The symbols move the objects like this.
CH j ZJ
CH p RD
CH u JF
LB j GZ
LB p SL
LB u FZ
HM j GH
HM p PN
HM u BC
HT j QZ
HT p ZH
HT u LP
MF j RP
MF p GM
MF u LM
ZH j NS
ZH p HT
ZH u ZJ
LG j LH
LG p JF
LG u RD
TP j LP
TP p CM
TP u RP
CM j SM
CM p TP
CM u NS
GM j FZ
GM p MF
GM u SM
CP j JF
CP p LH
CP u TL
LP j HT
LP p NS
LP u TP
LH j BC
LH p CP
LH u LG
SL j LM
SL p LB
SL u CN
TB j PN
TB p GH
TB u GZ
RP j TP
RP p SM
RP u MF
CN j SL
CN p GZ
CN u GH
GH j CN
GH p TB
GH u HM
JF j CH
JF p LG
JF u CP
NS j CM
NS p LP
NS u ZH
RD j LG
RD p CH
RD u QZ
SM j GM
SM p RP
SM u CM
ZJ j ZH
ZJ p QZ
ZJ u CH
FZ j LB
FZ p LM
FZ u GM
LM j MF
LM p FZ
LM u SL
TL j CP
TL p BC
TL u PN
GZ j TB
GZ p CN
GZ u LB
QZ j RD
QZ p ZJ
QZ u HT
BC j HM
BC p TL
BC u LH
PN j TL
PN p HM
PN u TB

Name the object of each row.
[-0.133  0.061 -0.055 -0.086 -0.094  0.080  0.025 -0.019 -0.083 -0.236  0.003 -0.162  0.023]; object HT
[-0.077  0.030 -0.071 -0.078  0.039 -0.037  0.000  0.052 -0.023  0.049 -0.013  0.322 -0.016]; object HM
[-0.112 -0.107  0.063  0.149  0.017  0.116 -0.007 -0.041 -0.043  0.238  0.000  0.015 -0.024]; object SL
[-0.089 -0.011 -0.033  0.110 -0.061 -0.073  0.002 -0.089  0.092  0.127  0.020 -0.260  0.030]; object RP
[ 0.034  0.028  0.022  0.121  0.031  0.050  0.014 -0.032  0.071 -0.086 -0.036 -0.297 -0.003]; object LP
[-0.047 -0.020  0.033  0.016  0.067  0.048  0.017  0.098  0.096  0.170 -0.035 -0.271 -0.003]; object PN
[ 0.044  0.100 -0.089  0.166  0.020  0.110  0.013 -0.117 -0.049 -0.171  0.058  0.177  0.021]; object LH
[-0.085  0.030 -0.083 -0.181 -0.029  0.044 -0.009  0.095  0.015 -0.191  0.022  0.224 -0.029]; object NS
[ 0.069  0.064 -0.109 -0.039 -0.038 -0.009 -0.028  0.018  0.015  0.285 -0.070  0.095  0.029]; object CN
[-0.051  0.010  0.080  0.045 -0.036 -0.080  0.010  0.050  0.032 -0.202  0.032 -0.241 -0.017]; object CH
[-0.108 -0.029 -0.010  0.068 -0.062 -0.075 -0.009 -0.104  0.096  0.146 -0.006 -0.266  0.015]; object RP
[-0.077 -0.123  0.074  0.138  0.048  0.104 -0.034 -0.027 -0.069  0.251  0.010 -0.028 -0.025]; object SL
[ 0.034  0.056  0.002  0.134  0.030  0.052 -0.013 -0.037  0.050 -0.086 -0.018 -0.299 -0.006]; object LP
[-0.063 -0.141  0.057  0.001  0.089  0.130 -0.038  0.011 -0.086  0.075  0.048  0.257  0.014]; object GM
[-0.063 -0.033  0.062  0.035 -0.055 -0.087 -0.001  0.036  0.015 -0.215  0.061 -0.257 -0.029]; object CH
[ 0.041 -0.103  0.070 -0.093  0.095  0.008 -0.027 -0.018  0.082 -0.275  0.050 -0.016 -0.001]; object QZ
[-0.116 -0.105  0.061  0.145  0.057  0.113 -0.022 -0.009 -0.050  0.259  0.006 -0.020 -0.023]; object SL
[ 0.076 -0.078  0.004  0.048 -0.058 -0.030 -0.022  0.034 -0.067  0.254  0.021 -0.192  0.015]; object TB
[ 0.041 -0.126  0.088 -0.077 -0.047  0.109  0.012  0.024  0.011 -0.066 -0.029  0.299  0.025]; object BC
[ 0.071  0.043 -0.112 -0.054 -0.022 -0.046 -0.028  0.041  0.035  0.287 -0.034  0.111  0.038]; object CN
[-0.072  0.046 -0.065 -0.180 -0.028 -0.008 -0.016  0.094  0.031 -0.190  0.035  0.219 -0.009]; object NS
[ 0.101  0.023 -0.033  0.083 -0.049  0.103 -0.003 -0.012  0.081  0.144 -0.006  0.258 -0.020]; object FZ
[-0.058 -0.002  0.080  0.060 -0.044 -0.075 -0.006  0.020  0.047 -0.191  0.043 -0.276 -0.022]; object CH
[-0.064 -0.105  0.067  0.084 -0.023  0.137  0.001 -0.071  0.005 -0.227 -0.049  0.080  0.020]; object ZH
[-0.031 -0.002 -0.096  0.065  0.040 -0.068 -0.013 -0.017 -0.045 -0.133 -0.045 -0.287 -0.002]; object JF
[-0.096 -0.100  0.058  0.151  0.040  0.111 -0.041 -0.047 -0.021  0.245 -0.008  0.012 -0.013]; object SL
[ 0.035 -0.061  0.016 -0.040  0.008 -0.017 -0.018  0.074 -0.062  0.020  0.032 -0.331 -0.003]; object TP
[-0.094  0.045 -0.051 -0.086  0.043 -0.030 -0.007  0.053  0.002  0.056  0.026  0.305  0.003]; object HM
[ 0.033  0.079 -0.082 -0.090 -0.090  0.087  0.022  0.076  0.072  0.289  0.048 -0.019 -0.041]; object LM
[-0.024 -0.001  0.047  0.014  0.048  0.041 -0.008  0.053  0.090  0.186 -0.043 -0.287 -0.024]; object PN
[-0.081 -0.118  0.093  0.150  0.056  0.101 -0.023 -0.029 -0.066  0.266 -0.016 -0.010 -0.021]; object SL
[-0.003  0.036  0.018 -0.158 -0.008 -0.029  0.029  0.052 -0.061  0.212 -0.039  0.202 -0.002]; object LB
[ 0.069  0.026  0.067 -0.128  0.090 -0.076  0.029 -0.014 -0.085  0.254 -0.048 -0.113 -0.005]; object MF
[-0.092  0.053 -0.073 -0.097  0.050 -0.021  0.003  0.046  0.022  0.034 -0.009  0.338 -0.002]; object HM
[ 0.043  0.086 -0.059 -0.099 -0.061  0.074  0.017  0.067  0.096  0.302  0.048 -0.033 -0.049]; object LM
[-0.072 -0.022  0.073  0.047 -0.022 -0.082 -0.002  0.040  0.056 -0.207  0.036 -0.244 -0.025]; object CH
[-0.024  0.052  0.032 -0.188 -0.007 -0.022  0.011  0.060 -0.087  0.199 -0.047  0.210  0.008]; object LB
[ 0.030  0.005  0.094  0.094 -0.042 -0.158  0.035 -0.049 -0.016  0.169  0.030  0.258 -0.006]; object GH
[ 0.079  0.015  0.019  0.122  0.021  0.059 -0.001 -0.009  0.085 -0.084 -0.031 -0.297  0.005]; object LP
[-0.095 -0.022 -0.018  0.110 -0.036 -0.094 -0.015 -0.080  0.097  0.115  0.005 -0.298  0.038]; object RP
[-0.086 -0.103  0.077  0.134  0.035  0.108 -0.038 -0.040 -0.053  0.254  0.001  0.010 -0.028]; object SL
[-0.015  0.003 -0.073  0.092  0.035 -0.085 -0.035 -0.011 -0.048 -0.124 -0.033 -0.271  0.021]; object JF
[ 0.084  0.033 -0.069  0.097 -0.055 -0.105  0.008 -0.014 -0.073 -0.287 -0.030  0.007 -0.036]; object RD
[-0.022 -0.115  0.086  0.083  0.007  0.116  0.010 -0.086  0.005 -0.284 -0.024  0.078  0.007]; object ZH

Start, symbols taken left to right, then the object you end at.
Each answer is a row, close to the row of the object it stands for.
[ 0.047  0.048  0.018  0.133  0.040  0.070  0.032 -0.024  0.084 -0.093 -0.028 -0.311  0.016]
p: [-0.067  0.017 -0.083 -0.174 -0.014  0.012 -0.014  0.095  0.027 -0.167  0.020  0.216 -0.017]
[-0.089 -0.116  0.095  0.139  0.032  0.087 -0.028 -0.048 -0.035  0.246 -0.011 -0.003 -0.040]
j: [ 0.023  0.087 -0.077 -0.111 -0.099  0.076  0.020  0.094  0.068  0.297  0.036 -0.019 -0.021]
[ 0.100  0.009 -0.020  0.088 -0.030  0.093 -0.006  0.003  0.072  0.169  0.005  0.233 -0.026]
j: [-0.016  0.015  0.025 -0.183 -0.003 -0.035  0.010  0.048 -0.080  0.213 -0.025  0.217 -0.024]
[ 0.078 -0.009 -0.052  0.097 -0.062 -0.093 -0.008 -0.003 -0.088 -0.283 -0.047  0.005 -0.022]
u: [ 0.039 -0.105  0.068 -0.100  0.103  0.008 -0.061 -0.010  0.094 -0.271  0.050 -0.018  0.011]
[ 0.116 -0.013  0.087  0.030  0.064 -0.112  0.032 -0.014 -0.030 -0.157  0.015  0.257  0.010]
p: [ 0.005 -0.054  0.010 -0.037  0.005 -0.009 -0.011  0.074 -0.078 -0.004  0.016 -0.321  0.008]
[-0.022 -0.100  0.101  0.087 -0.003  0.124  0.013 -0.070  0.006 -0.266 -0.055  0.093 -0.019]
p: [-0.111  0.073 -0.026 -0.114 -0.096  0.094  0.005  0.010 -0.107 -0.224  0.006 -0.202  0.026]
[ 0.002  0.057  0.018 -0.155  0.003 -0.049  0.032  0.040 -0.050  0.205 -0.033  0.210 -0.015]
j p u: [ 0.039  0.023  0.100  0.086 -0.024 -0.149  0.029 -0.040 -0.018  0.158  0.033  0.268  0.017]
[ 0.032  0.027  0.023  0.124  0.009  0.049  0.007 -0.028  0.076 -0.071 -0.042 -0.305 -0.021]
u: [ 0.016 -0.047 -0.014 -0.028  0.016 -0.005 -0.013  0.069 -0.056  0.005  0.029 -0.315 -0.017]
[ 0.094  0.002  0.066  0.050  0.055 -0.113  0.018 -0.022 -0.032 -0.125 -0.011  0.249 -0.016]
j j j u: [-0.072 -0.121  0.069  0.017  0.091  0.128 -0.021  0.038 -0.082  0.066  0.034  0.269 -0.005]
[ 0.046 -0.050  0.020 -0.020 -0.013 -0.001  0.007  0.078 -0.061  0.030  0.025 -0.318 -0.015]
j p j: [ 0.090 -0.005  0.099  0.062  0.084 -0.124  0.013 -0.031 -0.023 -0.132 -0.004  0.269  0.014]
[-0.056 -0.024  0.087  0.076 -0.038 -0.074  0.009  0.049  0.038 -0.202  0.031 -0.243 -0.032]
p j: [-0.117  0.020  0.103 -0.056  0.033 -0.077  0.041  0.089  0.058 -0.297 -0.021  0.067 -0.015]
[ 0.032 -0.081  0.037 -0.095  0.101 -0.022 -0.029 -0.015  0.089 -0.286  0.033 -0.027  0.006]
p u p p: [-0.065 -0.013  0.092  0.059 -0.052 -0.077  0.028  0.043  0.039 -0.189  0.046 -0.249 -0.024]
[ 0.102  0.089 -0.097  0.019  0.024  0.022  0.002 -0.005 -0.008 -0.266  0.002 -0.156 -0.008]
j: [-0.022 -0.124  0.082  0.076  0.006  0.114 -0.006 -0.086 -0.005 -0.286 -0.038  0.098  0.013]
[ 0.099 -0.009  0.080  0.054  0.066 -0.109  0.031 -0.021 -0.046 -0.135  0.004  0.258 -0.009]
j: [-0.015  0.073 -0.111  0.065 -0.090 -0.097  0.028 -0.041  0.040 -0.063 -0.036  0.268  0.053]
[ 0.046  0.027  0.031  0.153  0.043  0.025  0.013 -0.015  0.076 -0.102 -0.059 -0.268  0.004]
j: [-0.123  0.060 -0.056 -0.108 -0.070  0.069  0.001 -0.019 -0.083 -0.221  0.032 -0.196  0.019]
[-0.012 -0.014 -0.076  0.089  0.043 -0.071 -0.035 -0.023 -0.076 -0.149 -0.052 -0.307 -0.003]
p p j: [-0.077 -0.015  0.086  0.023 -0.028 -0.117  0.005  0.049  0.019 -0.187  0.034 -0.265 -0.019]
[-0.071  0.051 -0.072 -0.067  0.032 -0.025 -0.007  0.054 -0.007  0.045 -0.013  0.317 -0.021]
j p: [ 0.106 -0.053  0.004  0.069 -0.062 -0.007 -0.032 -0.002 -0.087  0.248  0.013 -0.166 -0.009]
[ 0.031  0.073 -0.064 -0.110 -0.085  0.058  0.015  0.084  0.059  0.283  0.030 -0.028 -0.033]
u j j u: [ 0.035  0.060 -0.062 -0.108 -0.062  0.079  0.019  0.060  0.082  0.286  0.026 -0.005 -0.030]
[-0.074 -0.002  0.086  0.027 -0.050 -0.089  0.010  0.035  0.032 -0.225  0.010 -0.260 -0.048]
j p u p: [-0.020 -0.110  0.101  0.074 -0.002  0.159  0.014 -0.091  0.001 -0.279 -0.032  0.063  0.006]
[-0.028 -0.110  0.066  0.087 -0.006  0.136 -0.014 -0.082 -0.001 -0.255 -0.052  0.086  0.011]
p p: [-0.024 -0.102  0.087  0.083 -0.004  0.129 -0.011 -0.105 -0.014 -0.252 -0.059  0.093 -0.009]
[-0.042 -0.123  0.093  0.071  0.015  0.130 -0.013 -0.102  0.022 -0.273 -0.054  0.067  0.018]
u: [ 0.079  0.090 -0.093 -0.002  0.032  0.024  0.015 -0.006 -0.009 -0.270  0.023 -0.165  0.036]
[ 0.078  0.028  0.051 -0.117  0.096 -0.092  0.047 -0.019 -0.080  0.242 -0.063 -0.118  0.002]
u: [ 0.047  0.088 -0.058 -0.093 -0.083  0.060  0.018  0.051  0.060  0.271  0.036 -0.041 -0.046]
[ 0.076  0.045  0.043 -0.124  0.099 -0.078  0.016 -0.002 -0.086  0.266 -0.055 -0.117  0.009]
p p u u: [-0.075 -0.103  0.080  0.137  0.048  0.099 -0.027 -0.028 -0.014  0.238  0.010 -0.005 -0.006]
[-0.103 -0.020 -0.035  0.088 -0.056 -0.072  0.001 -0.089  0.081  0.137  0.004 -0.279  0.007]
u j p p: [-0.103 -0.018 -0.053  0.106 -0.042 -0.094  0.010 -0.075  0.081  0.122 -0.005 -0.262  0.017]
[-0.033  0.103 -0.104  0.068 -0.108 -0.075  0.000 -0.059  0.055 -0.052 -0.060  0.264  0.047]
u: [ 0.083  0.006  0.089  0.057  0.058 -0.136  0.040  0.002 -0.047 -0.153 -0.002  0.262  0.002]
[ 0.034  0.079 -0.046 -0.112 -0.070  0.073  0.000  0.058  0.058  0.287  0.048 -0.036 -0.027]
j j: [-0.073 -0.022 -0.032  0.083 -0.057 -0.080  0.006 -0.085  0.078  0.125 -0.007 -0.251  0.022]
[ 0.065  0.023 -0.004  0.136  0.035  0.055  0.016 -0.020  0.075 -0.081 -0.030 -0.294  0.011]
u j j p: [-0.017 -0.118  0.084  0.098 -0.027  0.118 -0.007 -0.086  0.016 -0.269 -0.046  0.074 -0.030]
[-0.040  0.016  0.020 -0.189  0.026 -0.028 -0.007  0.041 -0.066  0.209 -0.019  0.198 -0.015]
u: [ 0.123  0.058 -0.039  0.088 -0.055  0.103 -0.016  0.001  0.076  0.168 -0.003  0.270 -0.036]
[-0.067  0.098 -0.055  0.058 -0.065  0.065  0.038 -0.112 -0.087  0.102  0.045 -0.282  0.015]
p j p: [-0.024  0.029  0.025 -0.003  0.070  0.049  0.044  0.068  0.075  0.195 -0.031 -0.285 -0.006]
[-0.112  0.047 -0.047 -0.094 -0.085  0.074  0.010 -0.033 -0.090 -0.238 -0.009 -0.171  0.052]
j j j j: [ 0.037  0.087 -0.115  0.166  0.020  0.080  0.031 -0.109 -0.032 -0.171  0.039  0.202 -0.002]
[ 0.076  0.019 -0.062  0.095 -0.068 -0.095 -0.029  0.009 -0.087 -0.292 -0.057  0.020 -0.042]
u p u: [-0.067 -0.020  0.087  0.044 -0.061 -0.084 -0.009  0.037  0.027 -0.216  0.046 -0.231 -0.019]
[-0.098  0.001  0.098 -0.044  0.042 -0.076  0.031  0.100  0.045 -0.304  0.002  0.072 -0.008]
p u: [ 0.104 -0.079  0.065 -0.212  0.024  0.041 -0.010  0.040  0.062 -0.010  0.029 -0.219  0.041]
[ 0.090  0.022 -0.024  0.105 -0.032  0.115 -0.016  0.002  0.073  0.176  0.038  0.268 -0.028]
u p u p: [ 0.099  0.025 -0.036  0.086 -0.055  0.118  0.000  0.000  0.081  0.171 -0.017  0.256  0.002]
[ 0.089  0.026 -0.050  0.085 -0.027  0.092 -0.010 -0.011  0.086  0.158  0.018  0.240 -0.035]
p p: [ 0.082  0.028 -0.048  0.096 -0.032  0.095  0.006 -0.020  0.051  0.171 -0.015  0.272 -0.036]
[ 0.064  0.048  0.007  0.158  0.020  0.053  0.007 -0.013  0.073 -0.094 -0.040 -0.310 -0.019]
u: [ 0.023 -0.060  0.003 -0.034  0.035 -0.007 -0.026  0.061 -0.084  0.005  0.006 -0.338  0.006]
[ 0.112 -0.065 -0.017  0.026 -0.041 -0.041 -0.022  0.035 -0.066  0.232  0.002 -0.173 -0.018]
u p u: [ 0.054 -0.001  0.094  0.077 -0.042 -0.139  0.014 -0.043 -0.028  0.149  0.050  0.257  0.002]
[-0.073 -0.135  0.065  0.009  0.076  0.115 -0.033  0.019 -0.083  0.082  0.035  0.248  0.029]
u p u: [ 0.077  0.037  0.056 -0.130  0.110 -0.063  0.048 -0.015 -0.091  0.263 -0.053 -0.114 -0.006]
[-0.026  0.045  0.016 -0.177  0.003 -0.045  0.029  0.048 -0.075  0.225 -0.029  0.206 -0.017]
u: [ 0.100  0.016 -0.059  0.079 -0.062  0.110  0.008 -0.010  0.071  0.183  0.006  0.267 -0.042]
[ 0.046 -0.005  0.092  0.069 -0.021 -0.135  0.017 -0.063 -0.027  0.149  0.034  0.248 -0.001]
j p u p: [-0.087 -0.099  0.063  0.139  0.078  0.119 -0.019 -0.028 -0.035  0.254  0.023 -0.022 -0.039]
[-0.095 -0.096  0.102  0.142  0.043  0.129 -0.030 -0.057 -0.026  0.254  0.010 -0.018 -0.026]
j j: [ 0.073  0.029  0.045 -0.113  0.111 -0.073  0.021 -0.017 -0.091  0.259 -0.047 -0.142 -0.007]
[-0.014  0.007 -0.069  0.075  0.025 -0.074 -0.032 -0.027 -0.067 -0.139 -0.056 -0.285 -0.014]
u p: [ 0.027  0.076 -0.116  0.159  0.019  0.072  0.025 -0.094 -0.024 -0.162  0.015  0.169  0.011]
[ 0.087  0.051 -0.128 -0.077 -0.015 -0.027 -0.019  0.023  0.045  0.277 -0.039  0.112  0.004]
j p u: [ 0.087  0.017 -0.050  0.081 -0.048  0.097 -0.016 -0.008  0.075  0.170  0.020  0.266 -0.022]
[-0.079  0.092 -0.063  0.073 -0.068  0.069  0.029 -0.074 -0.099  0.103  0.037 -0.275  0.010]
p j: [-0.091  0.052 -0.060 -0.109  0.030 -0.045  0.004  0.036 -0.006  0.024 -0.006  0.334 -0.012]
[ 0.080  0.065  0.054 -0.119  0.104 -0.088  0.049 -0.016 -0.074  0.256 -0.029 -0.125 -0.032]
j u u: [ 0.023  0.069 -0.060 -0.098 -0.096  0.062  0.009  0.081  0.069  0.299  0.051 -0.008 -0.030]
[ 0.047  0.074 -0.095  0.156  0.016  0.066  0.006 -0.101 -0.033 -0.182  0.030  0.185  0.008]
p: [ 0.097 -0.053  0.074 -0.218 -0.010  0.011 -0.017  0.046  0.046 -0.027  0.003 -0.235  0.018]
[-0.097  0.065 -0.074 -0.094  0.040 -0.024  0.010  0.048  0.015  0.064 -0.006  0.327  0.029]
u u j: [ 0.055 -0.127  0.076 -0.058 -0.029  0.114 -0.011  0.011  0.016 -0.075 -0.053  0.294  0.009]
[ 0.064  0.024  0.053 -0.109  0.101 -0.080  0.013 -0.010 -0.080  0.256 -0.046 -0.111  0.019]
j j j u: [ 0.035 -0.053  0.016 -0.039  0.009  0.019 -0.015  0.084 -0.067  0.019  0.027 -0.354 -0.003]
[-0.106 -0.015 -0.027  0.106 -0.034 -0.074 -0.019 -0.065  0.068  0.131  0.008 -0.259  0.024]
p p: [-0.100 -0.007 -0.042  0.088 -0.034 -0.078  0.006 -0.076  0.064  0.125  0.005 -0.249  0.020]
[ 0.089 -0.071 -0.006  0.044 -0.088 -0.023 -0.003  0.001 -0.079  0.258  0.004 -0.197 -0.009]
j u p u: [-0.079  0.047 -0.075 -0.102  0.020 -0.033  0.016  0.050 -0.006  0.035 -0.021  0.341  0.009]
[-0.029  0.067 -0.125  0.042 -0.086 -0.099 -0.013 -0.034  0.051 -0.055 -0.069  0.258  0.049]
j u: [-0.048  0.100 -0.100  0.078 -0.114 -0.091  0.051 -0.050  0.054 -0.044 -0.046  0.276  0.053]
[ 0.037  0.037 -0.132 -0.043 -0.031 -0.040 -0.019  0.011  0.050  0.289 -0.050  0.086  0.027]
p: [-0.059  0.006  0.002  0.055  0.054 -0.102  0.004 -0.105  0.111  0.295  0.047  0.030  0.015]
[-0.081 -0.011 -0.028  0.070  0.045 -0.101  0.000 -0.076  0.086  0.279  0.029  0.026 -0.003]
p p j: [ 0.105 -0.054  0.004  0.053 -0.080 -0.021  0.002  0.031 -0.084  0.263  0.031 -0.180 -0.004]
[ 0.050 -0.096  0.040 -0.108  0.098  0.001 -0.035 -0.004  0.090 -0.302  0.042 -0.030  0.006]
u j: [ 0.039 -0.095  0.044 -0.102  0.092 -0.012 -0.038 -0.023  0.104 -0.315  0.047 -0.015  0.011]
[ 0.104  0.002 -0.031  0.080 -0.032  0.104 -0.014 -0.012  0.089  0.158  0.029  0.241 -0.025]
p: [ 0.036  0.077 -0.064 -0.104 -0.111  0.064  0.024  0.083  0.081  0.275  0.040 -0.034 -0.009]
[ 0.105  0.008 -0.056  0.086 -0.047  0.104 -0.027 -0.016  0.070  0.204  0.013  0.245 -0.032]
u u p j: [ 0.024 -0.039  0.017 -0.033  0.011  0.004 -0.024  0.068 -0.078  0.016  0.012 -0.330  0.014]
[ 0.070  0.048 -0.117 -0.048 -0.023 -0.039 -0.018  0.015  0.068  0.267 -0.044  0.098  0.043]
u: [ 0.048 -0.015  0.099  0.068 -0.002 -0.123  0.035 -0.066 -0.020  0.152  0.043  0.248 -0.005]
[-0.010  0.018  0.032 -0.003  0.065  0.054  0.016  0.051  0.081  0.184 -0.028 -0.298 -0.008]
j p u p: [ 0.122 -0.079  0.057 -0.231  0.004  0.006 -0.018  0.030  0.073 -0.005  0.017 -0.233  0.051]
[-0.086  0.039 -0.054 -0.097  0.039 -0.033 -0.007  0.043  0.002  0.024 -0.003  0.323 -0.007]
u j u u: [ 0.036  0.076 -0.084  0.170  0.028  0.089 -0.008 -0.125 -0.010 -0.198  0.053  0.201  0.016]
[-0.118  0.029 -0.071 -0.129 -0.081  0.078  0.009 -0.026 -0.101 -0.223 -0.004 -0.190  0.026]
j u u j: [-0.111  0.059 -0.020 -0.107 -0.083  0.057  0.002 -0.016 -0.095 -0.227 -0.005 -0.170  0.020]
[ 0.080  0.068 -0.127 -0.066 -0.011 -0.037 -0.026  0.020  0.042  0.304 -0.059  0.104  0.016]
u j u p: [ 0.089 -0.056 -0.019  0.055 -0.078 -0.037 -0.010  0.026 -0.080  0.290  0.002 -0.177 -0.051]
[-0.035  0.112 -0.091  0.055 -0.091 -0.098  0.001 -0.043  0.048 -0.063 -0.072  0.263  0.062]
p p p p: [-0.017  0.095 -0.112  0.036 -0.118 -0.086  0.001 -0.048  0.072 -0.069 -0.066  0.279  0.003]
[-0.065  0.059 -0.078 -0.071  0.024 -0.050 -0.003  0.051 -0.021  0.055 -0.008  0.318 -0.008]
j j p: [-0.076  0.012 -0.026  0.062  0.033 -0.106  0.011 -0.079  0.112  0.287  0.055  0.050  0.006]
[-0.044  0.029  0.034 -0.160 -0.004 -0.045 -0.007  0.045 -0.058  0.229 -0.043  0.222  0.002]
p: [-0.116 -0.109  0.106  0.103  0.026  0.102 -0.032 -0.035 -0.056  0.244  0.018 -0.016 -0.021]
[ 0.029  0.063 -0.059 -0.101 -0.114  0.081  0.015  0.065  0.077  0.288  0.033 -0.012 -0.051]
u j u: [-0.106 -0.097  0.082  0.141  0.060  0.125 -0.031 -0.022 -0.062  0.239 -0.010  0.014 -0.003]
[ 0.060  0.047  0.001  0.113  0.013  0.059 -0.003 -0.031  0.078 -0.077 -0.044 -0.292 -0.013]
u p p u: [-0.102 -0.030 -0.036  0.089 -0.044 -0.089 -0.012 -0.082  0.078  0.132 -0.014 -0.270  0.016]
[ 0.101  0.119 -0.092  0.003  0.046  0.038  0.021  0.006 -0.024 -0.252  0.028 -0.150 -0.030]
p: [ 0.043 -0.093  0.038 -0.120  0.095 -0.019 -0.033 -0.007  0.081 -0.277  0.052 -0.010  0.026]
[-0.039  0.011  0.030  0.014  0.068  0.061  0.000  0.066  0.089  0.174 -0.015 -0.269 -0.019]
j u p: [-0.078  0.054 -0.060 -0.074  0.039 -0.025  0.021  0.065 -0.002  0.044  0.004  0.298  0.000]
[ 0.096 -0.064 -0.004  0.051 -0.065 -0.027 -0.001  0.033 -0.078  0.258 -0.014 -0.171  0.000]
u j u j: [ 0.092 -0.055 -0.023  0.041 -0.031 -0.018 -0.017  0.018 -0.107  0.265 -0.017 -0.210 -0.020]
[-0.116  0.067 -0.041 -0.118 -0.072  0.075 -0.018 -0.009 -0.083 -0.234  0.021 -0.181  0.046]
j p p p: [ 0.108  0.099 -0.100  0.023  0.070  0.036  0.025 -0.002 -0.009 -0.281 -0.002 -0.150  0.003]
[-0.021  0.038  0.024 -0.166 -0.009 -0.017  0.025  0.039 -0.084  0.211 -0.042  0.190 -0.020]
p: [-0.107 -0.120  0.094  0.121  0.052  0.097 -0.015 -0.005 -0.034  0.269 -0.014 -0.011 -0.013]
[-0.022  0.006 -0.095  0.054  0.023 -0.094 -0.012  0.002 -0.063 -0.144 -0.055 -0.290 -0.005]
p j j: [ 0.039 -0.093  0.080 -0.079 -0.046  0.101  0.005  0.018  0.027 -0.063 -0.031  0.289  0.019]
[-0.038 -0.011  0.087  0.044 -0.055 -0.081 -0.018  0.067  0.042 -0.206  0.032 -0.241 -0.029]
j: [ 0.095  0.122 -0.123 -0.015  0.058  0.034  0.023 -0.002 -0.012 -0.268  0.005 -0.171 -0.009]
[ 0.019  0.001  0.097  0.091 -0.055 -0.142  0.011 -0.038 -0.023  0.186  0.037  0.240  0.009]
u p: [-0.045 -0.022  0.010  0.012  0.081  0.054  0.012  0.068  0.069  0.168 -0.038 -0.283 -0.018]
[-0.083 -0.124  0.086  0.128  0.040  0.116 -0.040 -0.030 -0.058  0.221 -0.007 -0.001 -0.002]
j u: [-0.103 -0.117  0.088  0.143  0.053  0.109 -0.025 -0.062 -0.044  0.243 -0.008  0.007  0.006]
